Below are the code and all the weights of a small trained network. Each question names an input and a target symbol and asks about switching units off, where a switched-off unit gives its printed mean instead of its output.

import numpy as np


def w(rows, s, z=0):
    codes = np.array(rows[::2]) - 128.0
    scale = np.full(codes.shape[1], s)
    scale[-1] = z or s
    return codes * scale


def norm(h):
    return h / np.sqrt((h * h).mean(-1, keepdims=True) + 1e-5)


def f(y):
    return y / 2 * (1 + np.tanh(0.7978845608 * (y + 0.044715 * y**3)))


def softmax(a):
    e = np.exp(a - a.max(-1, keepdims=True))
    return e / e.sum(-1, keepdims=True)


def log_softmax(a):
    a = a - a.max(-1, keepdims=True)
    return a - np.log(np.exp(a).sum(-1, keepdims=True))


def net(x, mask):
    ids = ['αβγδεζθλξπστφψω'.index(c) for c in x.split()]
    T = len(ids)
    res = E[ids] + P[:T]
    u = 0
    for l in range(3):
        r = norm(res)
        for j in range(2):
            rows = slice(2 * j, 2 * j + 2)
            q, k, v = (r @ M[l][rows].T for M in (Q, K, V))
            z = softmax(np.where(np.tri(T) > 0, q @ k.T / 2**0.5, -1e9)) @ v
            o = O[l][rows]
            res = res + np.where(mask[u + j], z, o[:, -1]) @ o[:, :-1]
        u += 2
        y = f(norm(res) @ A[l][:, :-1].T + A[l][:, -1])
        res = res + np.where(mask[u : u + 4], y, B[l][:, -1]) @ B[l][:, :-1]
        u += 4
    return log_softmax(norm(res)[-1] @ U[:, :-1].T + U[:, -1])


Q, K, V, O, A, B = {}, {}, {}, {}, {}, {}
E = w([
[113,105,158,126,129,171,176,122,99,135,158],'α',
[116,107,167,127,119,182,158,126,80,154,168],'β',
[80,133,159,138,118,160,188,97,95,112,157],'γ',
[93,127,124,99,72,165,129,40,84,113,88],'δ',
[77,131,141,160,78,138,190,111,75,134,140],'ε',
[71,139,107,150,94,115,177,115,129,97,130],'ζ',
[221,38,90,245,91,146,245,92,162,142,111],'θ',
[82,99,137,158,143,116,202,89,91,87,134],'λ',
[197,143,253,144,72,214,183,140,66,123,68],'ξ',
[189,156,111,68,49,184,255,99,106,133,99],'π',
[106,141,162,176,180,155,32,137,192,74,28],'σ',
[83,101,172,130,172,126,123,213,100,145,121],'τ',
[121,156,163,83,153,90,131,158,56,114,117],'φ',
[115,164,190,93,222,86,175,159,145,46,155],'ψ',
[98,183,183,198,156,61,148,155,82,139,192],'ω',
],0.0034)
P = w([
[89,69,219,139,69,133,91,119,179,20,222],'0',
[74,101,254,101,119,107,135,106,194,135,164],'1',
[83,73,152,152,105,181,109,121,128,32,197],'2',
[69,115,219,107,154,120,165,100,174,168,129],'3',
[89,88,124,162,131,196,127,122,96,64,174],'4',
[61,128,177,109,170,140,185,105,161,183,97],'5',
[103,103,92,169,148,203,131,122,81,82,157],'6',
[63,140,132,117,181,146,193,109,153,185,77],'7',
[125,120,66,163,160,200,128,131,81,96,138],'8',
[81,147,80,127,188,145,193,121,148,183,52],'9',
[138,138,16,157,179,196,136,157,77,105,114],'10',
[55,137,59,128,216,167,209,148,134,201,40],'11',
],0.003)
Q[0] = w([
[88,79,101,184,203,240,165,97,5,70,155],'L0H0',
[232,117,69,147,88,119,16,174,113,47,217],'L0H0',
[108,127,208,140,185,204,160,60,221,223,41],'L0H1',
[218,120,134,57,60,83,4,142,226,169,178],'L0H1',
],0.0039)
K[0] = w([
[164,194,23,59,128,186,87,3,109,138,16],'L0H0',
[156,56,204,79,19,149,143,12,184,55,193],'L0H0',
[72,218,32,76,219,19,196,221,36,190,148],'L0H1',
[75,46,202,91,35,71,139,123,130,97,247],'L0H1',
],0.0038)
V[0] = w([
[147,93,121,120,124,95,197,126,101,118,155],'L0H0',
[176,99,68,78,124,171,111,3,117,160,114],'L0H0',
[156,144,108,157,175,121,112,85,108,149,87],'L0H1',
[115,130,120,94,179,72,129,176,75,118,187],'L0H1',
],0.0044)
O[0] = w([
[151,57,136,65,123,79,191,197,78,140,200,163],'L0H0',
[23,203,93,142,47,70,177,197,146,67,136,3],'L0H0',
[131,116,164,173,169,133,123,168,181,172,53,48],'L0H1',
[109,160,167,100,30,4,179,178,188,126,129,157],'L0H1',
],0.0035,0.0027)
A[0] = w([
[223,27,196,201,161,142,187,154,200,121,75,159],'L0N0',
[1,121,152,77,121,140,102,145,172,113,100,250],'L0N1',
[60,153,185,131,164,25,109,78,240,211,84,124],'L0N2',
[131,45,89,19,51,186,158,127,124,80,146,27],'L0N3',
],0.0023,0.0021)
B[0] = w([
[29,182,111,97,84,120,114,126,107,134,127,240],'L0N0',
[106,118,107,88,122,104,145,68,52,202,192,255],'L0N1',
[255,111,121,140,153,87,166,140,75,119,106,170],'L0N2',
[176,144,116,128,110,100,126,166,143,129,186,129],'L0N3',
],0.0045,0.0014)
Q[1] = w([
[47,211,57,207,136,203,150,199,49,24,225],'L1H0',
[75,118,138,97,203,159,234,2,40,244,23],'L1H0',
[196,128,120,122,14,68,6,208,221,63,220],'L1H1',
[189,136,183,53,103,40,142,136,239,188,59],'L1H1',
],0.0045)
K[1] = w([
[125,148,35,94,23,196,154,62,176,165,49],'L1H0',
[145,174,59,183,255,97,183,228,102,135,61],'L1H0',
[96,41,156,55,64,139,107,55,146,80,218],'L1H1',
[174,94,128,192,221,42,125,86,92,183,217],'L1H1',
],0.0047)
V[1] = w([
[130,159,173,52,226,143,183,168,191,3,122],'L1H0',
[218,233,155,221,155,157,210,98,200,93,180],'L1H0',
[134,91,158,33,56,210,181,47,144,116,32],'L1H1',
[119,83,44,77,207,71,91,58,195,97,178],'L1H1',
],0.0036)
O[1] = w([
[89,134,147,63,229,102,183,199,214,67,71,116],'L1H0',
[199,182,104,154,250,111,211,155,110,112,195,60],'L1H0',
[117,98,80,74,168,109,115,253,150,76,167,249],'L1H1',
[118,216,51,150,108,94,141,113,203,206,91,101],'L1H1',
],0.0048,0.0017)
A[1] = w([
[52,187,112,72,94,119,189,153,42,204,151,207],'L1N0',
[84,206,167,34,159,90,86,130,132,147,141,251],'L1N1',
[61,167,130,113,176,252,74,144,167,202,162,215],'L1N2',
[69,246,155,190,119,225,73,105,84,7,72,95],'L1N3',
],0.003,0.0026)
B[1] = w([
[143,123,131,104,72,93,71,101,180,65,223,253],'L1N0',
[174,106,110,183,37,40,156,136,155,30,124,213],'L1N1',
[135,176,2,197,156,196,147,34,191,22,91,200],'L1N2',
[13,167,53,172,199,85,50,160,153,45,105,145],'L1N3',
],0.0034)
Q[2] = w([
[233,150,210,82,127,146,64,21,237,252,27],'L2H0',
[217,251,129,209,173,232,31,114,99,155,241],'L2H0',
[163,156,69,172,123,128,144,117,28,51,174],'L2H1',
[143,129,32,203,64,120,86,189,36,40,194],'L2H1',
],0.0041)
K[2] = w([
[145,50,248,254,168,35,24,127,171,113,167],'L2H0',
[94,85,114,131,101,205,143,42,206,183,211],'L2H0',
[104,86,56,211,175,148,183,216,107,216,93],'L2H1',
[59,61,15,159,67,173,211,246,135,194,79],'L2H1',
],0.0041)
V[2] = w([
[21,82,208,198,152,121,126,137,215,170,202],'L2H0',
[179,166,146,65,33,243,201,154,183,126,161],'L2H0',
[170,219,194,87,130,161,91,86,122,78,128],'L2H1',
[77,160,120,171,104,175,192,199,116,253,118],'L2H1',
],0.0032)
O[2] = w([
[47,58,131,125,255,136,136,33,169,80,98,164],'L2H0',
[176,175,40,96,149,206,174,129,101,188,113,174],'L2H0',
[87,227,64,109,112,181,105,214,77,110,39,136],'L2H1',
[133,60,71,105,131,93,149,99,126,22,220,4],'L2H1',
],0.0038,0.0042)
A[2] = w([
[58,185,70,149,45,97,102,182,118,89,226,2],'L2N0',
[209,183,248,188,219,111,153,64,99,254,127,49],'L2N1',
[194,130,187,67,45,114,150,173,153,155,148,196],'L2N2',
[207,57,55,169,147,142,90,66,123,111,211,178],'L2N3',
],0.0039,0.0022)
B[2] = w([
[151,196,129,24,96,64,168,35,76,118,143,178],'L2N0',
[171,199,151,218,175,238,242,53,4,120,140,251],'L2N1',
[120,176,119,249,148,78,105,201,85,162,97,186],'L2N2',
[189,122,151,175,164,28,119,177,159,139,62,200],'L2N3',
],0.0041,0.0032)
U = w([
[184,150,117,103,152,205,104,165,226,227,234,22],'α',
[212,102,147,159,63,228,16,126,140,213,238,27],'β',
[102,151,166,40,142,233,176,46,214,126,236,3],'γ',
[28,236,30,37,12,49,27,31,43,10,219,170],'δ',
[188,50,144,126,43,109,77,66,46,228,221,32],'ε',
[207,196,34,96,69,59,112,31,242,236,125,87],'ζ',
[224,28,61,243,214,11,126,77,179,77,235,168],'θ',
[11,30,210,78,105,48,176,56,241,152,197,116],'λ',
[82,52,214,37,205,227,32,228,35,9,193,181],'ξ',
[213,239,38,18,107,106,229,231,45,153,235,156],'π',
[24,230,3,219,230,224,21,89,197,36,46,197],'σ',
[17,37,218,55,43,243,32,36,200,230,16,123],'τ',
[71,229,236,193,12,34,61,225,98,229,27,204],'φ',
[54,231,226,35,237,37,232,219,238,114,24,132],'ψ',
[218,244,222,232,235,220,238,25,24,209,85,180],'ω',
],0.0048,0.0035)

Each question gives the input, a string of symbols that net reads in full, and the target symbol t.
The units are the heads (2 rows each of Q, K, V and O) and the neurons (one row each of A and B). Each row of codes is followed by its name. A weight is (code - 128) times the scale printed after its matrix; where a second scale follows, it is the last column's (O, A, B and U).
mask holds one flag per unit, layer by layer, with each layer's heads first. A switched-off unit (its flag False) gives its mean, the last column of its rows in O or B, instead of its output. The means were averaged over made-up inputs and are rounded, as every weight is.
A unit's drop is (log p(t) with every unit on - log p(t) with that unit switched off) / (log p(t) with every unit on - log p(t) with every unit switched off).
The circuit of an input: a set's keep is (log p(t) with only the set's units on - log p(t) with every unit switched off) / (log p(t) with every unit on - log p(t) with every unit switched off). Starting from the 12 units with the biggest drops (on a tie, the unit counted first), units are removed one at a time, each time the one whose removal leaves the highest keep (on an exact tie, the one counted first), for as long as the keep stays at least 0.8.
circuit, biggest first: the units of the circuit, biggest drop first
top k neurons: the k neurons with the biggest drops, biggest first
top k neurons in layer l: the k neurons of layer l with the biggest drops, biggest first
which heads matter: for each layer, one digit per head in row order, 1 if its drop is at least 0.15 and else 0, layers parted by /
input ω τ τ ξ σ α β δ δ σ γ θ, target σ: top neuron => [L0N0]
input τ σ φ ε φ ξ τ σ θ θ φ, target θ: circuit, biggest first => [L2H1; L2N3]
input β δ ζ β ψ ξ φ σ, target φ: which heads matter => 01 / 00 / 10
input φ τ ξ π ω ω ω, target π: circuit, biggest first => [L2H0; L0H0]
input ω β ω τ σ δ α, target δ: circuit, biggest first => [L0H0; L2N0]
input δ δ φ ξ ω φ δ γ, target φ: top 2 neurons => [L2N2; L1N0]
input δ ζ α θ σ ε ζ, target σ: circuit, biggest first => [L0H1; L2N1]
input φ ε ω φ ζ φ λ τ σ φ π β, target φ: which heads matter => 01 / 10 / 10
input σ ξ α ξ ω τ φ, target ξ: which heads matter => 00 / 01 / 00
input θ ε β φ, target φ: circuit, biggest first => [L2N2; L1H0; L1N1]
input ω τ ψ, target ψ: top 3 neurons => [L2N1; L0N2; L1N1]
input ω ω β φ ξ λ, target φ: which heads matter => 11 / 00 / 00
input θ ω ξ γ σ λ ψ ξ σ τ ψ σ, target ψ: which heads matter => 00 / 10 / 00
input σ θ ω, target θ: which heads matter => 00 / 11 / 01
input λ ξ π ζ, target π: circuit, biggest first => [L2H0; L1H1]
input ω π θ α ω δ ζ, target δ: circuit, biggest first => [L2N0; L2N1]
input ω τ δ σ λ ξ α θ β σ β τ, target τ: which heads matter => 00 / 10 / 00
input θ ψ ω, target θ: top 3 neurons => [L0N2; L2N3; L1N2]
input ψ θ β λ γ γ ζ, target θ: top 2 neurons in layer 2 => [L2N3; L2N1]
input β σ σ ζ ψ λ, target ψ: which heads matter => 00 / 11 / 00
input τ ω γ ψ θ λ ω τ θ π, target τ: top 3 neurons => [L0N2; L2N1; L0N0]
input ω σ ω θ τ τ β σ, target τ: top 2 neurons => [L0N2; L2N1]
input ω ψ δ ω ω δ φ β σ σ σ β, target σ: top neuron => [L1N2]
input ζ ω β ω ζ ε ε, target ε: which heads matter => 10 / 10 / 00
input τ π φ τ ω τ δ β ξ, target ξ: which heads matter => 00 / 01 / 00
input γ φ θ θ τ δ λ, target δ: top 2 neurons => [L2N0; L1N3]
input ε ξ σ φ α, target σ: top 2 neurons => [L1N2; L0N2]
input δ ω ω ζ δ ψ λ γ θ, target θ: which heads matter => 00 / 00 / 01
input β λ ω φ τ ω ε δ ω σ δ, target δ: top 2 neurons => [L2N0; L0N1]
